Below is a small trained network, with its code and all its weights. Each question gives an input and a target symbol and asks what happens when units are switched off, that is, made to give their printed mean instead of their output.

import numpy as np


def w(rows, s, z=0):
    codes = np.array(rows[::2]) - 128.0
    scale = np.full(codes.shape[1], s)
    scale[-1] = z or s
    return codes * scale


def norm(h):
    return h / np.sqrt((h * h).mean(-1, keepdims=True) + 1e-5)


def f(y):
    return np.maximum(y, 0)


def softmax(a):
    e = np.exp(a - a.max(-1, keepdims=True))
    return e / e.sum(-1, keepdims=True)


def log_softmax(a):
    a = a - a.max(-1, keepdims=True)
    return a - np.log(np.exp(a).sum(-1, keepdims=True))


def net(x, mask):
    ids = ['Σαβζητω'.index(c) for c in x.split()]
    T = len(ids)
    res = E[ids] + P[:T]
    r = norm(res)
    for j in range(3):
        rows = slice(2 * j, 2 * j + 2)
        q, k, v = (r @ M[0][rows].T for M in (Q, K, V))
        z = softmax(np.where(np.tri(T) > 0, q @ k.T / 2**0.5, -1e9)) @ v
        o = O[0][rows]
        res = res + np.where(mask[j], z, o[:, -1]) @ o[:, :-1]
    y = f(norm(res) @ A[0][:, :-1].T + A[0][:, -1])
    res = res + np.where(mask[3:11], y, B[0][:, -1]) @ B[0][:, :-1]
    return log_softmax(norm(res)[-1] @ U[:, :-1].T + U[:, -1])


Q, K, V, O, A, B = {}, {}, {}, {}, {}, {}
E = w([
[179,116,117,137,121,168],'Σ',
[104,92,186,144,85,157],'α',
[85,156,165,154,59,122],'β',
[138,183,119,135,82,132],'ζ',
[19,251,141,86,160,125],'η',
[167,147,174,106,84,161],'τ',
[79,157,96,195,77,110],'ω',
],0.018)
P = w([
[131,103,129,139,157,170],'0',
[206,55,161,185,183,2],'1',
[189,121,191,207,231,70],'2',
[158,56,106,136,127,55],'3',
[117,74,60,85,133,249],'4',
[57,152,180,183,172,169],'5',
[138,112,52,128,47,154],'6',
[132,105,114,134,64,54],'7',
],0.0085)
Q[0] = w([
[236,80,101,147,55,5],'head 1',
[77,123,49,38,110,217],'head 1',
[88,152,142,100,102,147],'head 2',
[170,139,203,56,90,126],'head 2',
[71,223,115,61,135,143],'head 3',
[141,148,86,68,69,85],'head 3',
],0.012)
K[0] = w([
[79,103,75,38,89,140],'head 1',
[190,46,147,162,33,6],'head 1',
[156,156,101,112,164,118],'head 2',
[79,160,43,49,187,123],'head 2',
[107,150,130,78,211,52],'head 3',
[107,98,97,32,124,112],'head 3',
],0.011)
V[0] = w([
[66,81,107,170,139,102],'head 1',
[131,101,203,110,81,128],'head 1',
[89,140,173,52,181,87],'head 2',
[158,101,104,131,112,160],'head 2',
[146,3,64,126,117,146],'head 3',
[191,97,107,119,105,113],'head 3',
],0.012)
O[0] = w([
[84,41,117,205,149,36,63],'head 1',
[143,198,244,122,89,42,160],'head 1',
[98,196,162,46,100,109,56],'head 2',
[152,74,94,90,173,109,123],'head 2',
[71,201,164,196,192,137,1],'head 3',
[108,196,146,206,121,127,112],'head 3',
],0.011,0.0086)
A[0] = w([
[184,147,192,148,2,85,167],'neuron 1',
[149,24,113,143,125,70,107],'neuron 2',
[226,149,201,91,171,147,78],'neuron 3',
[1,102,140,14,117,159,151],'neuron 4',
[163,182,213,45,126,30,251],'neuron 5',
[132,227,201,214,191,108,232],'neuron 6',
[200,128,75,52,148,86,91],'neuron 7',
[149,228,145,61,128,136,78],'neuron 8',
],0.0083,0.0031)
B[0] = w([
[187,109,206,197,140,101,254],'neuron 1',
[58,192,72,110,156,74,171],'neuron 2',
[47,207,125,176,195,52,176],'neuron 3',
[1,95,113,56,198,59,167],'neuron 4',
[21,108,55,68,80,144,214],'neuron 5',
[58,95,151,16,246,253,177],'neuron 6',
[251,112,81,100,143,233,179],'neuron 7',
[141,222,23,120,27,124,172],'neuron 8',
],0.0068,0.0097)
U = w([
[97,149,87,159,198,220,193],'Σ',
[61,105,205,134,152,124,91],'α',
[130,82,173,156,82,52,7],'β',
[224,95,81,147,65,207,166],'ζ',
[85,144,36,68,166,124,251],'η',
[130,250,160,105,88,158,73],'τ',
[87,77,39,209,132,100,174],'ω',
],0.011,0.0017)

Each question gives the input, a string of symbols that net reads in full, and the target symbol t.
The units are the heads (2 rows each of Q, K, V and O) and the neurons (one row each of A and B). Each row of codes is followed by its name. A weight is (code - 128) times the scale printed after its matrix; where a second scale follows, it is the last column's (O, A, B and U).
mask holds one flag per unit, heads first, then neurons. A switched-off unit (its flag False) gives its mean, the last column of its rows in O or B, instead of its output. The means were averaged over made-up inputs and are rounded, as every weight is.
A unit's drop is (log p(t) with every unit on - log p(t) with that unit switched off) / (log p(t) with every unit on - log p(t) with every unit switched off).
The circuit of an input: a set's keep is (log p(t) with only the set's units on - log p(t) with every unit switched off) / (log p(t) with every unit on - log p(t) with every unit switched off). Starting from all 11 units, units are removed one at a time, each time the one whose removal leaves the highest keep (on an exact tie, the one counted first), for as long as the keep stays at least 0.8.
circuit, biggest first: the units of the circuit, biggest drop first
most important unit: the unit with the biggest drop
heads that matter: for each layer, one digit per head in row order, 1 if its drop is at least 0.15 and else 0, layers parted by /
drop of u: that unit's drop, to one decimal
input ζ η ζ α, target α: heads that matter -> 110
input Σ ζ ζ ζ, target Σ: circuit, biggest first -> [head 3; neuron 6]
input τ τ β, target τ: heads that matter -> 100
input α ζ τ, target α: circuit, biggest first -> [head 1; neuron 6; head 3]
input ω ζ Σ η ω β β, target β: circuit, biggest first -> [head 1; neuron 1]
input ω α ζ Σ β, target α: heads that matter -> 101
input ζ τ τ α ω τ ζ α, target ω: heads that matter -> 110
input ζ τ η ω ω ζ β, target β: heads that matter -> 100
input ζ τ ζ ζ ζ β, target ζ: circuit, biggest first -> [head 2; head 3]
input ω τ Σ, target ω: heads that matter -> 100
input ω Σ ζ β, target ω: circuit, biggest first -> [head 1]
input ζ ζ α ζ ζ ζ, target α: heads that matter -> 101
input ζ ζ τ ζ ζ Σ, target τ: heads that matter -> 101
input τ ζ ζ τ τ τ ζ, target τ: heads that matter -> 101
input Σ ζ β ζ τ ζ, target β: circuit, biggest first -> [head 1; neuron 1]
input Σ Σ ω τ Σ ζ, target ω: heads that matter -> 110
input β β τ τ, target β: circuit, biggest first -> [head 1]
input ζ α β τ ω, target α: circuit, biggest first -> [head 1; head 3; neuron 6]
input ω ω τ ζ ζ τ ζ β, target ζ: circuit, biggest first -> [head 1; neuron 5]
input ζ α τ τ α ζ ω, target τ: circuit, biggest first -> [head 3; head 1]
input ζ ζ ω, target ζ: heads that matter -> 100
input η ζ η τ ω ω α, target τ: most important unit -> head 2
input ζ ζ ω ω ζ ζ, target ω: heads that matter -> 100
input τ τ α ω, target τ: heads that matter -> 100
input Σ β ω, target Σ: heads that matter -> 001
input η ζ ζ ω ζ ζ, target ζ: heads that matter -> 001
input β ζ τ ζ ζ Σ, target τ: most important unit -> head 1
input Σ ζ η α ζ η Σ, target α: circuit, biggest first -> [head 3; head 1]
input Σ ζ β ζ τ ζ ζ ζ, target τ: drop of head 3 -> 1.2
input α ω ζ τ ω, target ω: drop of head 1 -> 0.8
